Below is a small trained network, with its code and all its weights. Each question gives an input and a class and asks what happens when units are switched off, that is, made to give their printed mean instead of their output.

import numpy as np


def w(rows, s, z=0):
    codes = np.array(rows[::2]) - 128.0
    scale = np.full(codes.shape[1], s)
    scale[-1] = z or s
    return codes * scale


def f(y):
    return y / 2 * (1 + np.tanh(0.7978845608 * (y + 0.044715 * y**3)))


def log_softmax(a):
    a = a - a.max(-1, keepdims=True)
    return a - np.log(np.exp(a).sum(-1, keepdims=True))


def net(x, mask):
    res = np.array(x, float).reshape(1, 8) / 4 @ E
    y = f(res @ A[0][:, :-1].T + A[0][:, -1])
    res = res + np.where(mask, y, B[0][:, -1]) @ B[0][:, :-1]
    return log_softmax(res[-1] @ U[:, :-1].T + U[:, -1])


A, B = {}, {}
E = w([
[190,134,147,80,45,97,95,41],'x0',
[144,250,143,115,142,190,159,91],'x1',
[124,128,119,126,118,133,128,130],'x2',
[142,124,157,146,165,124,114,102],'x3',
[132,126,136,134,142,128,123,115],'x4',
[120,129,116,126,113,132,132,129],'x5',
[150,185,52,167,132,63,89,149],'x6',
[127,127,123,132,122,140,116,126],'x7',
],0.016)
A[0] = w([
[93,166,153,180,200,175,148,126,203],'n0',
[185,123,126,43,95,120,64,79,157],'n1',
[135,127,70,159,125,55,60,139,147],'n2',
[177,182,159,145,80,108,157,106,154],'n3',
[166,164,150,60,110,136,125,109,103],'n4',
[60,118,55,183,185,95,67,164,196],'n5',
[153,138,163,81,106,140,132,83,89],'n6',
[77,134,144,140,175,204,144,181,241],'n7',
[70,122,95,227,144,114,185,155,253],'n8',
[140,161,148,96,145,202,192,112,146],'n9',
[148,249,78,96,160,111,109,133,70],'n10',
[157,102,61,165,144,62,125,128,141],'n11',
[105,150,198,76,94,167,183,81,152],'n12',
[151,234,77,171,150,111,95,119,68],'n13',
[146,127,117,91,92,36,44,81,141],'n14',
[106,4,157,81,122,135,122,140,228],'n15',
[198,122,135,67,50,83,94,50,188],'n16',
],0.012,0.0063)
B[0] = w([
[106,146,90,142,114,156,186,98,227],'n0',
[147,164,166,110,118,139,71,122,217],'n1',
[156,149,103,168,165,47,81,195,206],'n2',
[149,112,149,113,140,128,84,132,180],'n3',
[180,150,179,156,160,133,122,157,178],'n4',
[130,81,120,152,195,165,136,185,224],'n5',
[188,156,165,182,154,125,81,161,179],'n6',
[35,121,30,176,109,127,188,103,241],'n7',
[149,69,105,138,192,128,173,107,223],'n8',
[81,193,79,186,80,203,128,139,219],'n9',
[105,40,159,55,92,161,146,54,200],'n10',
[119,159,121,158,207,87,122,174,191],'n11',
[159,174,160,132,119,189,141,131,224],'n12',
[117,64,185,46,127,112,149,72,199],'n13',
[126,174,132,85,105,73,105,150,220],'n14',
[140,60,138,2,101,100,130,53,242],'n15',
[155,159,165,111,78,113,54,147,253],'n16',
],0.011,0.019)
U = w([
[66,1,117,85,153,144,143,42,254],'0',
[199,91,207,59,51,87,103,70,172],'1',
[70,228,81,217,75,132,190,111,83],'2',
[194,184,193,184,120,230,78,207,23],'3',
[151,100,120,223,199,96,138,221,129],'4',
[106,238,100,149,130,11,47,190,13],'5',
],0.0093,0.003)

Each question gives the input, the list of numbers given to net, and the class t.
The units are the neurons (one row each of A and B). Each row of codes is followed by its name. A weight is (code - 128) times the scale printed after its matrix; where a second scale follows, it is the last column's (A, B and U).
mask holds one flag per neuron, in row order. A switched-off neuron (its flag False) gives its mean, the last column of its row in B, instead of its output. The means were averaged over made-up inputs and are rounded, as every weight is.
A unit's drop is (log p(t) with every unit on - log p(t) with that unit switched off) / (log p(t) with every unit on - log p(t) with every unit switched off).
The circuit of an input: a set's keep is (log p(t) with only the set's units on - log p(t) with every unit switched off) / (log p(t) with every unit on - log p(t) with every unit switched off). Starting from the 12 units with the biggest drops (on a tie, the unit counted first), units are removed one at a time, each time the one whose removal leaves the highest keep (on an exact tie, the one counted first), for as long as the keep stays at least 0.8.
units of the circuit, in order: the units of the circuit, biggest drop first
top k neurons: the k neurons with the biggest drops, biggest first
drop when u is switched off: that unit's drop, to one decimal
input [-7,2,-7,-7,5,1,0,3], class 2: units of the circuit, in order => [n7]
input [0,-2,0,-4,-3,3,4,4], class 4: top 2 neurons => [n5; n16]
input [0,-2,4,7,0,4,3,2], class 4: units of the circuit, in order => [n16; n15]
input [-6,6,8,6,-6,-2,1,-1], class 0: top 2 neurons => [n10; n13]
input [1,8,8,-4,1,-5,0,0], class 3: top 2 neurons => [n15; n9]
input [-4,-1,-4,-6,4,-5,1,-2], class 4: top 2 neurons => [n10; n15]
input [1,7,-8,3,6,-7,4,3], class 1: top 3 neurons => [n7; n8; n5]
input [1,4,-7,-5,1,-2,-6,7], class 3: top 3 neurons => [n12; n6; n4]
input [-1,7,-6,3,2,-8,-1,5], class 2: top 2 neurons => [n9; n15]
input [6,-2,-7,-5,3,5,1,3], class 5: top 2 neurons => [n10; n13]
input [0,-6,-5,-4,0,-8,6,-5], class 4: top 2 neurons => [n5; n16]
input [-3,0,-7,4,-6,-1,1,1], class 4: top 2 neurons => [n15; n10]
input [6,-8,4,0,7,-8,1,4], class 5: top 4 neurons => [n2; n11; n14; n10]
input [1,-3,2,-6,8,7,-4,1], class 1: units of the circuit, in order => [n7]
input [-5,3,7,-4,4,-1,-7,-8], class 2: drop when n16 is switched off => 0.0
input [8,6,-3,3,-3,8,-1,5], class 3: drop when n15 is switched off => 0.1
input [-8,1,2,-1,2,-8,0,0], class 2: drop when n7 is switched off => 1.4
